Here is a tiny trained network, its code and every weight. The questions are about switching its units off for an input and a class, where a switched-off unit gives its printed mean instead of its output.

import numpy as np


def w(rows, s, z=0):
    codes = np.array(rows[::2]) - 128.0
    scale = np.full(codes.shape[1], s)
    scale[-1] = z or s
    return codes * scale


def norm(h):
    return h / np.sqrt((h * h).mean(-1, keepdims=True) + 1e-5)


def f(y):
    return np.maximum(y, 0)


def log_softmax(a):
    a = a - a.max(-1, keepdims=True)
    return a - np.log(np.exp(a).sum(-1, keepdims=True))


def net(x, mask):
    res = np.array(x, float).reshape(1, 2) / 4 @ E
    u = 0
    for l in range(3):
        y = f(norm(res) @ A[l][:, :-1].T + A[l][:, -1])
        res = res + np.where(mask[u : u + 11], y, B[l][:, -1]) @ B[l][:, :-1]
        u += 11
    return log_softmax(norm(res)[-1] @ U[:, :-1].T + U[:, -1])


A, B = {}, {}
E = w([
[109,3,120,135,119,146],'x0',
[116,135,104,43,2,169],'x1',
],0.0085)
A[0] = w([
[145,150,138,114,131,122,67],'L0N1',
[118,157,126,176,128,149,109],'L0N2',
[110,86,125,157,159,96,54],'L0N3',
[143,199,111,87,111,119,96],'L0N4',
[111,239,94,123,97,115,112],'L0N5',
[85,167,142,131,121,168,104],'L0N6',
[119,222,99,127,97,143,98],'L0N7',
[111,247,118,156,207,152,135],'L0N8',
[133,109,132,148,90,106,77],'L0N9',
[96,63,71,189,255,135,6],'L0N10',
[159,215,115,182,207,100,52],'L0N11',
],0.0095,0.0026)
B[0] = w([
[116,172,72,179,137,142,140],'L0N1',
[99,123,118,147,115,118,150],'L0N2',
[183,151,182,109,142,149,178],'L0N3',
[153,141,166,117,98,200,185],'L0N4',
[195,145,183,120,132,191,207],'L0N5',
[139,135,116,128,149,182,148],'L0N6',
[173,150,163,116,110,191,193],'L0N7',
[40,127,58,129,113,17,237],'L0N8',
[38,144,138,236,78,202,140],'L0N9',
[224,155,196,154,78,179,254],'L0N10',
[4,102,86,107,173,65,238],'L0N11',
],0.014,0.008)
A[1] = w([
[235,99,132,145,165,94,51],'L1N1',
[188,107,170,65,117,133,58],'L1N2',
[174,113,138,126,158,114,59],'L1N3',
[58,8,59,89,76,154,52],'L1N4',
[112,93,104,124,134,140,81],'L1N5',
[156,122,124,122,159,123,136],'L1N6',
[209,155,142,133,113,61,2],'L1N7',
[133,113,192,127,148,89,81],'L1N8',
[115,98,43,100,130,31,17],'L1N9',
[22,71,46,90,153,59,52],'L1N10',
[102,98,144,136,159,174,82],'L1N11',
],0.014,0.0015)
B[1] = w([
[189,85,247,184,106,85,183],'L1N1',
[109,148,80,146,196,50,207],'L1N2',
[176,117,165,159,126,102,151],'L1N3',
[125,91,33,215,99,172,240],'L1N4',
[158,162,127,114,110,123,148],'L1N5',
[157,136,105,140,115,109,137],'L1N6',
[154,50,128,152,98,158,169],'L1N7',
[183,153,108,136,124,146,168],'L1N8',
[57,165,107,32,162,89,196],'L1N9',
[26,180,209,127,219,36,254],'L1N10',
[117,167,108,95,99,147,151],'L1N11',
],0.016,0.0094)
A[2] = w([
[171,138,124,61,150,156,149],'L2N1',
[93,71,43,117,125,162,37],'L2N2',
[134,133,69,108,165,65,147],'L2N3',
[133,100,63,158,122,139,96],'L2N4',
[130,125,79,102,146,112,77],'L2N5',
[204,117,76,77,125,88,129],'L2N6',
[196,169,145,8,175,193,126],'L2N7',
[125,109,88,151,198,155,45],'L2N8',
[107,109,99,165,145,154,4],'L2N9',
[62,113,96,78,188,51,26],'L2N10',
[78,86,95,67,192,146,56],'L2N11',
],0.017,0.0015)
B[2] = w([
[69,166,178,111,87,188,176],'L2N1',
[125,99,30,236,84,153,212],'L2N2',
[37,88,194,143,143,165,180],'L2N3',
[12,110,97,175,130,152,204],'L2N4',
[108,74,175,135,154,124,146],'L2N5',
[158,147,171,178,159,75,144],'L2N6',
[127,172,154,33,94,254,234],'L2N7',
[142,136,135,84,65,138,160],'L2N8',
[141,127,69,80,98,90,178],'L2N9',
[2,132,200,125,237,50,255],'L2N10',
[110,145,200,195,166,96,175],'L2N11',
],0.016,0.0091)
U = w([
[40,154,153,114,185,79,214],'0',
[245,105,192,172,122,110,195],'1',
[137,193,152,52,96,230,199],'2',
[89,104,7,182,82,155,196],'3',
[167,124,86,88,120,117,33],'4',
[165,123,91,100,127,120,1],'5',
[172,126,75,91,133,113,10],'6',
],0.016,0.0062)

Each question gives the input, the list of numbers given to net, and the class t.
The units are the neurons (one row each of A and B). Each row of codes is followed by its name. A weight is (code - 128) times the scale printed after its matrix; where a second scale follows, it is the last column's (A, B and U).
mask holds one flag per neuron, layer by layer. A switched-off neuron (its flag False) gives its mean, the last column of its row in B, instead of its output. The means were averaged over made-up inputs and are rounded, as every weight is.
A unit's drop is (log p(t) with every unit on - log p(t) with that unit switched off) / (log p(t) with every unit on - log p(t) with every unit switched off).
most important unit: the unit with the biggest drop
k most important neurons: the k neurons with the biggest drops, biggest first
top k neurons in layer l: the k neurons of layer l with the biggest drops, biggest first
drop when u is switched off: that unit's drop, to one decimal
input [2,-6], class 1: most important unit => L0N10
input [1,8], class 3: 2 most important neurons => (L0N10, L1N10)
input [4,1], class 3: 2 most important neurons => (L0N10, L0N8)
input [3,4], class 3: 2 most important neurons => (L0N8, L0N11)
input [5,8], class 3: top 2 neurons in layer 0 => (L0N8, L0N11)
input [1,-7], class 1: top 2 neurons in layer 0 => (L0N10, L0N3)
input [-6,1], class 2: top 3 neurons in layer 0 => (L0N5, L0N7, L0N4)
input [0,6], class 2: 4 most important neurons => (L0N8, L0N11, L1N4, L1N10)
input [3,1], class 3: 3 most important neurons => (L0N10, L0N8, L0N11)
input [1,6], class 3: 3 most important neurons => (L0N10, L1N10, L0N3)
input [7,0], class 1: top 2 neurons in layer 0 => (L0N11, L0N8)
input [8,5], class 3: 3 most important neurons => (L0N8, L0N11, L1N4)
input [1,-5], class 1: drop when L0N10 is switched off => 1.0
input [2,6], class 3: drop when L0N10 is switched off => 0.3
input [6,2], class 3: drop when L0N11 is switched off => 0.9
